Below are the code and all the weights of a small trained network. Each question names an input and a class and asks about switching units off, where a switched-off unit gives its printed mean instead of its output.

import numpy as np


def w(rows, s, z=0):
    codes = np.array(rows[::2]) - 128.0
    scale = np.full(codes.shape[1], s)
    scale[-1] = z or s
    return codes * scale


def norm(h):
    return h / np.sqrt((h * h).mean(-1, keepdims=True) + 1e-5)


def f(y):
    return y / 2 * (1 + np.tanh(0.7978845608 * (y + 0.044715 * y**3)))


def log_softmax(a):
    a = a - a.max(-1, keepdims=True)
    return a - np.log(np.exp(a).sum(-1, keepdims=True))


def net(x, mask):
    res = np.array(x, float).reshape(1, 7) / 4 @ E
    u = 0
    for l in range(4):
        y = f(norm(res) @ A[l][:, :-1].T + A[l][:, -1])
        res = res + np.where(mask[u : u + 5], y, B[l][:, -1]) @ B[l][:, :-1]
        u += 5
    return log_softmax(norm(res)[-1] @ U[:, :-1].T + U[:, -1])


A, B = {}, {}
E = w([
[138,130,121,115,133,113,124],'x0',
[86,117,100,73,124,141,185],'x1',
[105,129,151,182,105,196,153],'x2',
[229,169,73,125,44,221,132],'x3',
[182,54,185,127,166,181,199],'x4',
[115,125,136,151,125,167,125],'x5',
[126,2,147,176,34,123,81],'x6',
],0.0061)
A[0] = w([
[232,53,151,132,231,166,108,111],'L0N1',
[96,2,89,97,36,142,154,126],'L0N2',
[190,69,173,27,169,157,220,4],'L0N3',
[137,143,116,116,74,139,157,1],'L0N4',
[210,141,103,110,66,183,193,21],'L0N5',
],0.0083,0.001)
B[0] = w([
[98,160,78,242,49,57,188,210],'L0N1',
[114,132,255,59,79,119,95,253],'L0N2',
[68,158,87,191,79,237,240,230],'L0N3',
[122,68,50,124,166,127,110,142],'L0N4',
[162,47,108,100,226,191,18,227],'L0N5',
],0.0062,0.0046)
A[1] = w([
[129,219,149,77,210,169,214,170],'L1N1',
[58,207,64,107,57,105,36,9],'L1N2',
[23,80,172,162,229,132,162,56],'L1N3',
[189,139,66,226,126,55,70,96],'L1N4',
[208,159,203,253,173,121,63,7],'L1N5',
],0.0083,0.0012)
B[1] = w([
[113,140,225,125,87,129,80,253],'L1N1',
[85,95,121,161,100,214,229,229],'L1N2',
[152,108,16,89,192,113,63,234],'L1N3',
[183,144,157,142,199,115,192,200],'L1N4',
[120,101,132,6,125,124,185,198],'L1N5',
],0.011,0.0047)
A[2] = w([
[141,226,159,146,221,183,131,91],'L2N1',
[223,168,74,123,35,167,103,2],'L2N2',
[57,110,139,88,115,225,43,47],'L2N3',
[103,78,101,1,163,176,196,90],'L2N4',
[184,93,126,119,176,180,39,43],'L2N5',
],0.0087,0.00064)
B[2] = w([
[65,95,139,83,46,98,82,208],'L2N1',
[74,174,88,207,199,122,44,167],'L2N2',
[183,174,143,100,158,2,143,253],'L2N3',
[186,177,121,166,204,90,166,254],'L2N4',
[130,150,31,101,54,77,122,175],'L2N5',
],0.0087,0.006)
A[3] = w([
[48,24,172,174,251,74,128,122],'L3N1',
[233,201,181,85,142,1,211,142],'L3N2',
[44,53,67,198,110,198,236,154],'L3N3',
[26,118,31,110,121,33,172,254],'L3N4',
[107,63,10,88,217,173,35,241],'L3N5',
],0.0084,0.00043)
B[3] = w([
[168,179,100,122,107,200,56,177],'L3N1',
[57,54,100,80,122,90,208,243],'L3N2',
[92,199,118,189,94,159,173,182],'L3N3',
[182,104,134,218,71,169,170,187],'L3N4',
[150,177,57,141,139,12,123,172],'L3N5',
],0.011)
U = w([
[117,131,127,148,85,121,149,253],'0',
[100,123,139,218,109,254,150,37],'1',
[165,114,63,144,185,139,9,102],'2',
[79,80,126,135,114,158,125,218],'3',
[103,71,143,111,161,168,175,95],'4',
[86,94,238,84,83,157,19,30],'5',
],0.0085,0.0023)

Each question gives the input, the list of numbers given to net, and the class t.
The units are the neurons (one row each of A and B). Each row of codes is followed by its name. A weight is (code - 128) times the scale printed after its matrix; where a second scale follows, it is the last column's (A, B and U).
mask holds one flag per neuron, layer by layer. A switched-off neuron (its flag False) gives its mean, the last column of its row in B, instead of its output. The means were averaged over made-up inputs and are rounded, as every weight is.
A unit's drop is (log p(t) with every unit on - log p(t) with that unit switched off) / (log p(t) with every unit on - log p(t) with every unit switched off).
The circuit of an input: a set's keep is (log p(t) with only the set's units on - log p(t) with every unit switched off) / (log p(t) with every unit on - log p(t) with every unit switched off). Starting from the 12 units with the biggest drops (on a tie, the unit counted first), units are removed one at a time, each time the one whose removal leaves the highest keep (on an exact tie, the one counted first), for as long as the keep stays at least 0.8.
circuit, biggest first: the units of the circuit, biggest drop first
unit that matters most: the unit with the biggest drop
top k neurons: the k neurons with the biggest drops, biggest first
top k neurons in layer l: the k neurons of layer l with the biggest drops, biggest first
input [0,-4,-1,5,1,2,6], class 5: top neuron => L0N2
input [-4,-7,4,-2,8,-4,-1], class 1: top 2 neurons in layer 2 => L2N3, L2N4
input [-7,-6,-2,2,-6,-4,-8], class 5: top 3 neurons => L1N1, L0N1, L2N1
input [2,-6,-3,7,8,-8,3], class 1: top 2 neurons in layer 1 => L1N3, L1N4
input [2,-6,2,3,-4,-2,1], class 4: top 2 neurons in layer 1 => L1N5, L1N4
input [5,-5,5,-7,-4,4,-8], class 5: circuit, biggest first => L1N1, L2N1
input [7,3,8,5,-8,3,3], class 1: circuit, biggest first => L1N2, L3N2
input [0,-3,0,4,3,3,-8], class 5: top 2 neurons in layer 1 => L1N1, L1N3
input [-4,-7,-8,1,-4,-4,3], class 4: top 2 neurons in layer 1 => L1N4, L1N5
input [-3,1,3,6,-1,-2,7], class 5: circuit, biggest first => L0N2, L3N4
input [3,4,-8,2,6,1,-8], class 5: top 2 neurons in layer 2 => L2N1, L2N4
input [-7,-8,-2,7,-5,-3,-6], class 4: top 4 neurons => L1N5, L1N4, L0N3, L1N2
input [4,6,-2,0,7,-3,-7], class 1: top 2 neurons => L0N3, L0N1
input [-1,-6,0,-6,-5,-6,6], class 2: top 3 neurons => L3N1, L0N1, L2N3
input [-3,-1,2,-4,1,-1,0], class 2: circuit, biggest first => L1N3
input [-4,6,-4,-1,8,-2,2], class 1: circuit, biggest first => L0N3, L3N2
input [1,6,-2,-4,-7,0,6], class 1: top 3 neurons in layer 1 => L1N2, L1N1, L1N5
input [-3,4,0,6,-4,-2,-3], class 2: circuit, biggest first => L0N5, L2N2
input [-7,-5,-7,1,8,8,7], class 1: circuit, biggest first => L2N3, L3N2
input [-2,7,3,-7,3,6,0], class 2: unit that matters most => L1N3
input [5,-7,-8,5,2,6,-1], class 4: top 2 neurons => L1N4, L0N1
input [3,-4,0,0,6,-1,8], class 5: top 2 neurons => L0N2, L1N2
